Below is a small trained network, with its code and all its weights. Each question gives an input and a class and asks what happens when units are switched off, that is, made to give their printed mean instead of their output.

import numpy as np


def w(rows, s, z=0):
    codes = np.array(rows[::2]) - 128.0
    scale = np.full(codes.shape[1], s)
    scale[-1] = z or s
    return codes * scale


def norm(h):
    return h / np.sqrt((h * h).mean(-1, keepdims=True) + 1e-5)


def f(y):
    return y / 2 * (1 + np.tanh(0.7978845608 * (y + 0.044715 * y**3)))


def log_softmax(a):
    a = a - a.max(-1, keepdims=True)
    return a - np.log(np.exp(a).sum(-1, keepdims=True))


def net(x, mask):
    res = np.array(x, float).reshape(1, 7) / 4 @ E
    u = 0
    for l in range(4):
        y = f(norm(res) @ A[l][:, :-1].T + A[l][:, -1])
        res = res + np.where(mask[u : u + 4], y, B[l][:, -1]) @ B[l][:, :-1]
        u += 4
    return log_softmax(norm(res)[-1] @ U[:, :-1].T + U[:, -1])


A, B = {}, {}
E = w([
[155,58,143,148,127,55,198,63,146],'x0',
[139,18,124,145,103,104,239,233,84],'x1',
[155,106,144,76,164,153,235,136,138],'x2',
[32,156,157,157,2,141,157,84,68],'x3',
[67,176,217,137,134,107,147,111,99],'x4',
[180,199,164,146,146,203,216,78,68],'x5',
[114,159,105,160,99,222,109,69,55],'x6',
],0.0064)
A[0] = w([
[131,170,143,94,97,134,214,70,43,3],'L0N0',
[126,72,143,3,88,148,135,203,54,100],'L0N1',
[157,19,119,130,67,39,61,77,130,184],'L0N2',
[101,94,176,205,73,12,178,119,205,212],'L0N3',
],0.0059,0.0022)
B[0] = w([
[141,120,137,81,173,46,99,169,105,194],'L0N0',
[102,82,135,154,106,177,107,146,99,188],'L0N1',
[136,148,49,115,158,4,118,78,83,230],'L0N2',
[141,130,94,139,84,179,94,74,114,254],'L0N3',
],0.014,0.0038)
A[1] = w([
[156,114,136,98,71,111,157,111,166,106],'L1N0',
[201,132,144,161,247,157,236,61,109,200],'L1N1',
[194,118,67,42,111,164,37,140,160,201],'L1N2',
[1,184,103,98,140,247,173,193,78,1],'L1N3',
],0.005,0.0017)
B[1] = w([
[52,201,141,138,169,129,138,146,199,123],'L1N0',
[112,121,102,60,135,250,138,77,88,254],'L1N1',
[53,2,73,133,209,206,146,163,183,224],'L1N2',
[163,112,147,120,72,137,54,237,182,181],'L1N3',
],0.0098,0.0032)
A[2] = w([
[114,126,140,144,124,182,100,104,178,11],'L2N0',
[145,136,111,65,142,198,164,122,139,109],'L2N1',
[67,141,143,133,152,162,164,101,116,130],'L2N2',
[144,107,2,136,141,63,86,106,109,250],'L2N3',
],0.009,0.002)
B[2] = w([
[83,149,206,132,151,2,167,133,30,133],'L2N0',
[138,185,127,110,182,132,216,109,40,180],'L2N1',
[214,189,66,99,121,141,46,186,117,143],'L2N2',
[66,154,179,170,141,120,204,127,182,254],'L2N3',
],0.0086,0.0091)
A[3] = w([
[3,81,135,81,193,109,170,224,139,68],'L3N0',
[118,85,138,98,38,189,163,196,95,26],'L3N1',
[133,205,163,91,120,113,89,129,103,1],'L3N2',
[16,204,214,118,76,166,57,114,46,45],'L3N3',
],0.0062,0.00087)
B[3] = w([
[179,126,139,145,174,137,5,147,147,254],'L3N0',
[134,89,85,163,83,156,68,221,123,201],'L3N1',
[182,179,186,90,111,81,167,212,102,156],'L3N2',
[154,149,180,107,97,95,158,117,166,246],'L3N3',
],0.011,0.0041)
U = w([
[160,117,106,10,168,178,174,117,17,131],'0',
[75,97,99,143,86,44,166,22,133,161],'1',
[105,80,97,104,182,100,57,142,188,186],'2',
[145,60,105,108,61,152,53,214,96,10],'3',
[162,164,203,56,53,77,100,126,115,146],'4',
],0.012,0.0012)

Each question gives the input, the list of numbers given to net, and the class t.
The units are the neurons (one row each of A and B). Each row of codes is followed by its name. A weight is (code - 128) times the scale printed after its matrix; where a second scale follows, it is the last column's (A, B and U).
mask holds one flag per neuron, layer by layer. A switched-off neuron (its flag False) gives its mean, the last column of its row in B, instead of its output. The means were averaged over made-up inputs and are rounded, as every weight is.
A unit's drop is (log p(t) with every unit on - log p(t) with that unit switched off) / (log p(t) with every unit on - log p(t) with every unit switched off).
The circuit of an input: a set's keep is (log p(t) with only the set's units on - log p(t) with every unit switched off) / (log p(t) with every unit on - log p(t) with every unit switched off). Starting from the 12 units with the biggest drops (on a tie, the unit counted first), units are removed one at a time, each time the one whose removal leaves the highest keep (on an exact tie, the one counted first), for as long as the keep stays at least 0.8.
circuit, biggest first: the units of the circuit, biggest drop first
most important unit: the unit with the biggest drop
k most important neurons: the k neurons with the biggest drops, biggest first
top k neurons in layer l: the k neurons of layer l with the biggest drops, biggest first
drop of u: that unit's drop, to one decimal
input [1,4,-3,7,1,2,3], class 4: circuit, biggest first -> [L3N3, L0N0]
input [-8,7,8,5,4,8,2], class 3: circuit, biggest first -> [L1N3, L3N1]
input [8,-8,4,-1,-4,0,7], class 0: most important unit -> L1N1
input [-5,3,2,1,-7,-8,0], class 2: circuit, biggest first -> [L0N2, L2N3]
input [-2,5,4,3,-1,7,-8], class 3: circuit, biggest first -> [L0N1, L3N1]
input [8,4,-8,7,7,8,4], class 4: top 2 neurons in layer 0 -> [L0N2, L0N0]
input [2,1,5,5,-5,1,-2], class 3: 2 most important neurons -> [L0N1, L0N2]
input [8,-7,-5,-6,-4,-6,1], class 1: circuit, biggest first -> [L0N2, L2N3]
input [-3,5,-7,7,0,8,-7], class 3: top 2 neurons in layer 2 -> [L2N3, L2N1]
input [-1,-5,0,8,-7,2,-2], class 4: top 2 neurons in layer 3 -> [L3N3, L3N2]
input [-6,6,-3,-8,2,4,6], class 3: circuit, biggest first -> [L1N3, L0N2]
input [7,-4,-7,-8,3,1,5], class 1: circuit, biggest first -> [L3N0, L2N3]
input [5,-5,5,7,-1,3,-6], class 4: 3 most important neurons -> [L0N2, L1N0, L3N2]
input [2,-8,-3,-1,-5,1,0], class 1: most important unit -> L0N0
input [-7,8,4,-8,8,-5,0], class 3: circuit, biggest first -> [L0N1, L3N1]
input [8,-4,5,-3,1,1,-8], class 0: 2 most important neurons -> [L1N1, L2N1]
input [-2,4,-6,1,-7,-2,5], class 2: top 2 neurons in layer 3 -> [L3N0, L3N3]
input [8,2,-6,-8,-6,2,8], class 1: 2 most important neurons -> [L0N2, L2N3]
input [-1,6,-3,7,6,2,8], class 4: 2 most important neurons -> [L3N3, L1N2]
input [4,7,-5,5,5,7,6], class 4: top neuron in layer 3 -> [L3N3]
input [2,-1,-7,-4,-3,1,5], class 1: 2 most important neurons -> [L0N2, L0N0]
input [-4,7,-6,7,-6,-6,-7], class 1: top 3 neurons in layer 0 -> [L0N2, L0N3, L0N0]
input [-5,-5,7,4,4,6,1], class 4: top 2 neurons in layer 1 -> [L1N2, L1N3]
input [-5,5,2,7,6,0,3], class 3: top 2 neurons in layer 0 -> [L0N2, L0N1]
input [-2,-1,-5,8,-5,7,-3], class 4: drop of L0N1 -> 0.1
input [1,-1,-4,-6,-2,4,-1], class 0: drop of L1N1 -> 0.3
input [4,-4,-6,-4,-3,7,-5], class 0: drop of L1N1 -> 0.9
input [-2,-5,-6,3,2,-6,0], class 1: drop of L0N2 -> 0.1
input [5,1,-3,-4,-7,0,-8], class 1: most important neuron -> [L0N2]
